Here is a tiny trained network, its code and every weight. The questions are about switching its units off for an input and a class, where a switched-off unit gives its printed mean instead of its output.

import numpy as np


def w(rows, s, z=0):
    codes = np.array(rows[::2]) - 128.0
    scale = np.full(codes.shape[1], s)
    scale[-1] = z or s
    return codes * scale


def f(y):
    return y / 2 * (1 + np.tanh(0.7978845608 * (y + 0.044715 * y**3)))


def log_softmax(a):
    a = a - a.max(-1, keepdims=True)
    return a - np.log(np.exp(a).sum(-1, keepdims=True))


def net(x, mask):
    res = np.array(x, float).reshape(1, 6) / 4 @ E
    y = f(res @ A[0][:, :-1].T + A[0][:, -1])
    res = res + np.where(mask, y, B[0][:, -1]) @ B[0][:, :-1]
    return log_softmax(res[-1] @ U[:, :-1].T + U[:, -1])


A, B = {}, {}
E = w([
[107,71,121,59,183,240,128,77,187,203],'x0',
[180,27,117,185,79,135,189,191,118,154],'x1',
[148,108,230,104,158,153,109,254,189,71],'x2',
[200,169,63,117,175,212,134,219,48,111],'x3',
[121,120,127,127,136,112,108,140,119,150],'x4',
[79,137,131,125,113,145,137,145,118,127],'x5',
],0.012)
A[0] = w([
[123,113,86,128,152,101,162,103,109,113,3],'neuron 1',
[97,84,175,138,58,74,120,86,224,139,106],'neuron 2',
[103,173,143,110,153,124,48,95,109,76,98],'neuron 3',
[152,105,119,109,189,180,121,132,66,114,142],'neuron 4',
[122,84,224,123,171,122,103,203,173,57,51],'neuron 5',
[145,52,146,168,87,124,173,148,141,144,85],'neuron 6',
[115,113,128,73,170,210,138,100,189,189,137],'neuron 7',
[144,61,79,137,91,114,204,119,94,163,71],'neuron 8',
[186,192,115,116,152,145,118,165,67,116,77],'neuron 9',
[146,178,143,162,80,58,91,151,85,70,143],'neuron 10',
[100,132,48,154,92,108,164,42,59,179,34],'neuron 11',
[123,207,91,75,109,112,96,86,124,128,44],'neuron 12',
[135,19,120,108,146,211,156,126,152,193,132],'neuron 13',
[82,88,142,142,174,136,123,111,168,153,139],'neuron 14',
[134,135,135,119,114,117,127,131,115,131,49],'neuron 15',
[125,82,224,96,138,150,86,197,160,73,57],'neuron 16',
[152,150,147,150,59,68,191,172,105,123,114],'neuron 17',
[150,81,117,155,116,136,156,142,127,117,69],'neuron 18',
[150,39,109,158,88,137,195,192,102,146,99],'neuron 19',
[106,89,167,116,100,57,123,100,164,121,103],'neuron 20',
[164,178,65,135,170,188,114,189,49,108,98],'neuron 21',
[121,184,163,217,133,49,143,151,79,76,150],'neuron 22',
[156,161,67,100,146,161,137,184,132,137,121],'neuron 23',
[112,173,143,99,175,171,120,99,157,139,118],'neuron 24',
[101,142,168,141,106,77,122,96,192,140,108],'neuron 25',
[134,250,143,69,168,111,63,107,147,93,58],'neuron 26',
],0.011,0.0039)
B[0] = w([
[153,110,120,121,102,137,106,143,150,70,141],'neuron 1',
[96,173,244,140,108,107,128,78,20,99,240],'neuron 2',
[7,136,115,156,179,87,128,192,222,97,203],'neuron 3',
[128,150,203,73,79,111,125,128,81,102,195],'neuron 4',
[193,89,59,132,166,238,62,90,116,59,236],'neuron 5',
[44,209,129,223,137,101,84,219,175,147,192],'neuron 6',
[171,69,124,55,74,75,196,121,141,197,241],'neuron 7',
[115,158,138,136,181,146,63,172,191,80,185],'neuron 8',
[111,160,191,134,118,128,146,109,95,107,214],'neuron 9',
[186,46,85,16,96,104,206,127,173,202,234],'neuron 10',
[215,72,38,179,139,254,47,38,143,31,228],'neuron 11',
[104,126,103,133,209,168,88,180,146,140,192],'neuron 12',
[142,89,90,105,125,85,221,148,158,222,233],'neuron 13',
[151,139,128,71,75,141,152,157,119,154,183],'neuron 14',
[158,137,150,130,117,129,134,103,169,120,125],'neuron 15',
[205,78,29,161,137,230,75,55,125,70,232],'neuron 16',
[163,56,120,93,167,67,160,143,164,191,206],'neuron 17',
[111,156,134,201,165,116,147,161,152,144,159],'neuron 18',
[22,155,185,168,230,93,95,159,189,137,217],'neuron 19',
[111,204,188,116,100,123,160,89,49,112,202],'neuron 20',
[121,233,213,133,54,166,159,90,79,97,253],'neuron 21',
[154,90,58,67,68,72,224,109,138,200,242],'neuron 22',
[81,162,150,127,63,121,128,99,34,97,199],'neuron 23',
[108,91,145,141,115,128,131,157,211,206,196],'neuron 24',
[88,191,184,142,115,133,123,129,52,119,204],'neuron 25',
[56,154,112,185,218,74,103,255,163,155,238],'neuron 26',
],0.0081,0.016)
U = w([
[132,88,101,69,95,85,195,137,141,181,232],'0',
[99,189,216,139,86,120,128,113,6,96,196],'1',
[153,98,49,163,136,184,41,93,119,68,11],'2',
[64,155,141,190,174,90,96,210,194,132,69],'3',
],0.012,0.0012)

Each question gives the input, the list of numbers given to net, and the class t.
The units are the neurons (one row each of A and B). Each row of codes is followed by its name. A weight is (code - 128) times the scale printed after its matrix; where a second scale follows, it is the last column's (A, B and U).
mask holds one flag per neuron, in row order. A switched-off neuron (its flag False) gives its mean, the last column of its row in B, instead of its output. The means were averaged over made-up inputs and are rounded, as every weight is.
A unit's drop is (log p(t) with every unit on - log p(t) with that unit switched off) / (log p(t) with every unit on - log p(t) with every unit switched off).
most important unit: the unit with the biggest drop
k most important neurons: the k neurons with the biggest drops, biggest first
drop when u is switched off: that unit's drop, to one decimal
input [7,-2,8,0,-7,4], class 2: most important unit -> neuron 16
input [6,8,4,6,-2,-5], class 3: 2 most important neurons -> [neuron 19; neuron 6]
input [0,6,-3,6,4,-4], class 1: 2 most important neurons -> [neuron 21; neuron 26]
input [-6,-7,-1,2,-8,1], class 3: 2 most important neurons -> [neuron 26; neuron 3]
input [1,7,6,-6,-3,-3], class 3: 2 most important neurons -> [neuron 6; neuron 19]
input [-7,-4,8,-2,-5,-3], class 2: 4 most important neurons -> [neuron 5; neuron 16; neuron 7; neuron 13]
input [-6,-8,-5,3,-7,7], class 3: 2 most important neurons -> [neuron 26; neuron 3]
input [-7,2,3,6,3,-2], class 0: 2 most important neurons -> [neuron 10; neuron 22]
input [-3,7,-4,6,-3,0], class 3: 3 most important neurons -> [neuron 19; neuron 8; neuron 2]
input [-4,-3,6,-5,-6,2], class 2: 2 most important neurons -> [neuron 5; neuron 16]
input [-8,-6,-3,1,-6,-2], class 0: 2 most important neurons -> [neuron 10; neuron 22]
input [-8,2,-8,-1,-4,-7], class 0: 4 most important neurons -> [neuron 22; neuron 10; neuron 17; neuron 5]
input [3,-2,5,4,4,-2], class 2: 3 most important neurons -> [neuron 16; neuron 5; neuron 2]
input [3,-7,-3,8,6,-7], class 1: most important unit -> neuron 21
input [-1,6,4,8,7,1], class 1: drop when neuron 21 is switched off -> 0.3
input [-6,-7,8,1,4,-1], class 2: drop when neuron 16 is switched off -> 1.0
input [6,3,5,-7,8,4], class 1: drop when neuron 22 is switched off -> 0.3
